Below are the code and all the weights of a small trained network. Each question names an input and a target symbol and asks about switching units off, where a switched-off unit gives its printed mean instead of its output.

import numpy as np


def w(rows, s, z=0):
    codes = np.array(rows[::2]) - 128.0
    scale = np.full(codes.shape[1], s)
    scale[-1] = z or s
    return codes * scale


def norm(h):
    return h / np.sqrt((h * h).mean(-1, keepdims=True) + 1e-5)


def f(y):
    return np.maximum(y, 0)


def softmax(a):
    e = np.exp(a - a.max(-1, keepdims=True))
    return e / e.sum(-1, keepdims=True)


def log_softmax(a):
    a = a - a.max(-1, keepdims=True)
    return a - np.log(np.exp(a).sum(-1, keepdims=True))


def net(x, mask):
    ids = ['αβγδεηθλμξπστψω'.index(c) for c in x.split()]
    T = len(ids)
    res = E[ids] + P[:T]
    u = 0
    for l in range(2):
        r = norm(res)
        for j in range(2):
            rows = slice(4 * j, 4 * j + 4)
            q, k, v = (r @ M[l][rows].T for M in (Q, K, V))
            z = softmax(np.where(np.tri(T) > 0, q @ k.T / 4**0.5, -1e9)) @ v
            o = O[l][rows]
            res = res + np.where(mask[u + j], z, o[:, -1]) @ o[:, :-1]
        u += 2
        y = f(norm(res) @ A[l][:, :-1].T + A[l][:, -1])
        res = res + np.where(mask[u : u + 16], y, B[l][:, -1]) @ B[l][:, :-1]
        u += 16
    return log_softmax(norm(res)[-1] @ U[:, :-1].T + U[:, -1])


Q, K, V, O, A, B = {}, {}, {}, {}, {}, {}
E = w([
[132,154,161],'α',
[186,177,127],'β',
[135,161,158],'γ',
[165,132,247],'δ',
[126,92,187],'ε',
[165,201,99],'η',
[151,176,120],'θ',
[243,156,173],'λ',
[135,146,156],'μ',
[165,85,168],'ξ',
[123,249,196],'π',
[6,93,133],'σ',
[219,118,60],'τ',
[150,67,173],'ψ',
[133,153,155],'ω',
],0.012)
P = w([
[76,79,67],'0',
[198,157,254],'1',
[189,173,209],'2',
[201,114,137],'3',
[135,140,238],'4',
[152,147,182],'5',
[148,185,182],'6',
[150,165,156],'7',
[152,180,197],'8',
[136,105,98],'9',
[149,146,177],'10',
[169,186,114],'11',
],0.0067)
Q[0] = w([
[76,152,145],'0.h1',
[192,141,134],'0.h1',
[133,114,119],'0.h1',
[49,141,131],'0.h1',
[250,191,174],'0.h2',
[52,125,97],'0.h2',
[106,129,132],'0.h2',
[152,91,121],'0.h2',
],0.016)
K[0] = w([
[96,124,114],'0.h1',
[156,152,114],'0.h1',
[139,124,138],'0.h1',
[77,119,124],'0.h1',
[5,100,151],'0.h2',
[179,149,82],'0.h2',
[144,121,122],'0.h2',
[135,137,166],'0.h2',
],0.019)
V[0] = w([
[59,115,119],'0.h1',
[9,134,60],'0.h1',
[172,185,48],'0.h1',
[122,143,98],'0.h1',
[2,112,127],'0.h2',
[164,133,133],'0.h2',
[215,140,131],'0.h2',
[151,130,128],'0.h2',
],0.012)
O[0] = w([
[119,86,83,60],'0.h1',
[162,62,2,6],'0.h1',
[228,192,89,164],'0.h1',
[158,133,98,119],'0.h1',
[189,46,91,161],'0.h2',
[101,153,145,122],'0.h2',
[79,189,160,107],'0.h2',
[125,132,128,122],'0.h2',
],0.0098,0.011)
A[0] = w([
[154,115,117,145],'0.n1',
[92,111,147,168],'0.n2',
[157,108,131,92],'0.n3',
[130,138,165,71],'0.n4',
[111,141,102,4],'0.n5',
[148,102,142,79],'0.n6',
[126,132,121,47],'0.n7',
[7,161,80,38],'0.n8',
[138,135,163,57],'0.n9',
[55,147,91,40],'0.n10',
[169,76,123,158],'0.n11',
[126,136,121,14],'0.n12',
[95,167,129,68],'0.n13',
[100,153,155,80],'0.n14',
[218,110,191,156],'0.n15',
[142,137,142,2],'0.n16',
],0.017,0.0024)
B[0] = w([
[102,163,91,146],'0.n1',
[132,198,97,142],'0.n2',
[97,133,98,149],'0.n3',
[144,135,91,171],'0.n4',
[147,133,143,129],'0.n5',
[90,132,103,146],'0.n6',
[125,131,126,128],'0.n7',
[6,87,213,139],'0.n8',
[139,109,105,169],'0.n9',
[37,110,163,134],'0.n10',
[57,158,88,165],'0.n11',
[140,139,129,128],'0.n12',
[85,111,87,157],'0.n13',
[135,121,75,169],'0.n14',
[34,137,72,252],'0.n15',
[141,105,141,139],'0.n16',
],0.023,0.013)
Q[1] = w([
[254,55,176],'1.h1',
[92,178,60],'1.h1',
[223,80,146],'1.h1',
[172,88,155],'1.h1',
[70,147,73],'1.h2',
[132,115,152],'1.h2',
[82,89,176],'1.h2',
[136,130,126],'1.h2',
],0.032)
K[1] = w([
[30,230,129],'1.h1',
[175,68,218],'1.h1',
[56,197,157],'1.h1',
[77,177,103],'1.h1',
[185,37,106],'1.h2',
[103,152,129],'1.h2',
[6,108,71],'1.h2',
[117,126,124],'1.h2',
],0.021)
V[1] = w([
[174,250,157],'1.h1',
[135,96,103],'1.h1',
[51,172,223],'1.h1',
[132,144,134],'1.h1',
[114,204,185],'1.h2',
[130,118,121],'1.h2',
[129,123,124],'1.h2',
[117,182,169],'1.h2',
],0.023)
O[1] = w([
[184,145,5,42],'1.h1',
[110,144,156,171],'1.h1',
[168,28,105,3],'1.h1',
[134,127,115,112],'1.h1',
[148,55,63,24],'1.h2',
[125,138,138,137],'1.h2',
[125,137,137,136],'1.h2',
[144,73,79,56],'1.h2',
],0.027,0.0031)
A[1] = w([
[110,20,93,146],'1.n1',
[131,136,91,202],'1.n2',
[41,112,141,38],'1.n3',
[89,131,59,152],'1.n4',
[143,53,109,63],'1.n5',
[148,117,134,89],'1.n6',
[187,95,145,7],'1.n7',
[194,98,150,69],'1.n8',
[205,89,154,52],'1.n9',
[110,146,79,203],'1.n10',
[98,106,114,140],'1.n11',
[112,154,96,245],'1.n12',
[138,127,84,199],'1.n13',
[146,127,48,253],'1.n14',
[119,164,179,213],'1.n15',
[164,183,254,142],'1.n16',
],0.019,0.002)
B[1] = w([
[105,227,123,230],'1.n1',
[131,115,153,171],'1.n2',
[148,120,193,224],'1.n3',
[129,113,182,201],'1.n4',
[89,194,139,188],'1.n5',
[109,121,122,131],'1.n6',
[74,117,105,137],'1.n7',
[88,95,102,137],'1.n8',
[61,101,100,139],'1.n9',
[137,77,140,188],'1.n10',
[124,155,130,159],'1.n11',
[146,109,171,190],'1.n12',
[137,121,159,180],'1.n13',
[142,113,190,222],'1.n14',
[158,75,120,226],'1.n15',
[156,87,2,254],'1.n16',
],0.039,0.0095)
U = w([
[118,142,158,105],'α',
[198,123,99,254],'β',
[119,156,146,98],'γ',
[32,79,39,82],'δ',
[68,45,193,83],'ε',
[237,225,214,74],'η',
[146,238,38,131],'θ',
[125,82,55,197],'λ',
[121,142,152,95],'μ',
[68,134,73,85],'ξ',
[180,83,249,89],'π',
[131,126,142,85],'σ',
[195,105,174,208],'τ',
[109,10,149,154],'ψ',
[121,148,149,99],'ω',
],0.013,0.006)

Each question gives the input, a string of symbols that net reads in full, and the target symbol t.
The units are the heads (4 rows each of Q, K, V and O) and the neurons (one row each of A and B). Each row of codes is followed by its name. A weight is (code - 128) times the scale printed after its matrix; where a second scale follows, it is the last column's (O, A, B and U).
mask holds one flag per unit, layer by layer, with each layer's heads first. A switched-off unit (its flag False) gives its mean, the last column of its rows in O or B, instead of its output. The means were averaged over made-up inputs and are rounded, as every weight is.
A unit's drop is (log p(t) with every unit on - log p(t) with that unit switched off) / (log p(t) with every unit on - log p(t) with every unit switched off).
The circuit of an input: a set's keep is (log p(t) with only the set's units on - log p(t) with every unit switched off) / (log p(t) with every unit on - log p(t) with every unit switched off). Starting from the 12 units with the biggest drops (on a tie, the unit counted first), units are removed one at a time, each time the one whose removal leaves the highest keep (on an exact tie, the one counted first), for as long as the keep stays at least 0.8.
units of the circuit, in order: the units of the circuit, biggest drop first
k most important neurons: the k neurons with the biggest drops, biggest first
top k neurons in layer l: the k neurons of layer l with the biggest drops, biggest first
heads that matter: for each layer, one digit per head in row order, 1 if its drop is at least 0.15 and else 0, layers parted by /
input ε α θ η θ ω π π, target ε: units of the circuit, in order => [1.h1]
input β η δ ε μ α, target β: heads that matter => 11 / 11
input β λ η, target β: units of the circuit, in order => [1.h1; 0.h2; 0.n15]
input λ γ α δ θ β, target λ: heads that matter => 01 / 11
input δ δ θ ω τ θ, target δ: 4 most important neurons => [0.n15; 1.n1; 0.n2; 0.n11]
input β θ λ θ η β λ γ, target β: units of the circuit, in order => [1.h1; 0.h2; 0.n15]
input β θ μ θ γ ψ π η θ η, target β: units of the circuit, in order => [1.h1; 0.h2; 0.h1; 1.n14]
input θ μ ω γ η β μ λ ω π, target θ: 2 most important neurons => [1.n16; 0.n15]
input ε δ θ, target ε: 2 most important neurons => [0.n15; 1.n1]
input δ δ η τ ξ λ γ β β ψ, target δ: top 3 neurons in layer 0 => [0.n15; 0.n11; 0.n2]
input δ τ β β θ θ ξ, target δ: 3 most important neurons => [0.n15; 1.n1; 0.n2]
input δ π μ λ η ψ θ η λ θ λ, target δ: 3 most important neurons => [0.n15; 1.n1; 0.n2]
input η γ η ε η θ μ λ η, target η: 4 most important neurons => [0.n15; 1.n16; 0.n14; 0.n9]
input ε ω ψ ξ ω μ, target ε: 3 most important neurons => [1.n16; 1.n1; 0.n11]
input θ θ τ, target θ: 2 most important neurons => [1.n16; 0.n15]
input θ ω π θ δ θ λ π θ π, target θ: top neuron in layer 0 => [0.n15]
input δ θ λ θ, target δ: top 2 neurons in layer 1 => [1.n1; 1.n5]
input δ ψ τ μ η, target δ: top 2 neurons in layer 0 => [0.n15; 0.n2]
input ψ δ η π, target ψ: heads that matter => 01 / 10
input π ψ θ η ε π θ λ λ β, target π: most important neuron => [0.n14]
input θ λ η, target θ: top 2 neurons in layer 1 => [1.n16; 1.n14]
input δ ε γ θ η π β β, target δ: 2 most important neurons => [0.n15; 1.n1]
input ε δ β, target ε: heads that matter => 10 / 10
input η η α μ α δ π, target η: heads that matter => 11 / 10
input π ψ π δ ψ τ ε γ μ ψ θ π, target π: heads that matter => 00 / 00
input θ δ β θ δ β δ α ξ γ, target θ: heads that matter => 10 / 10
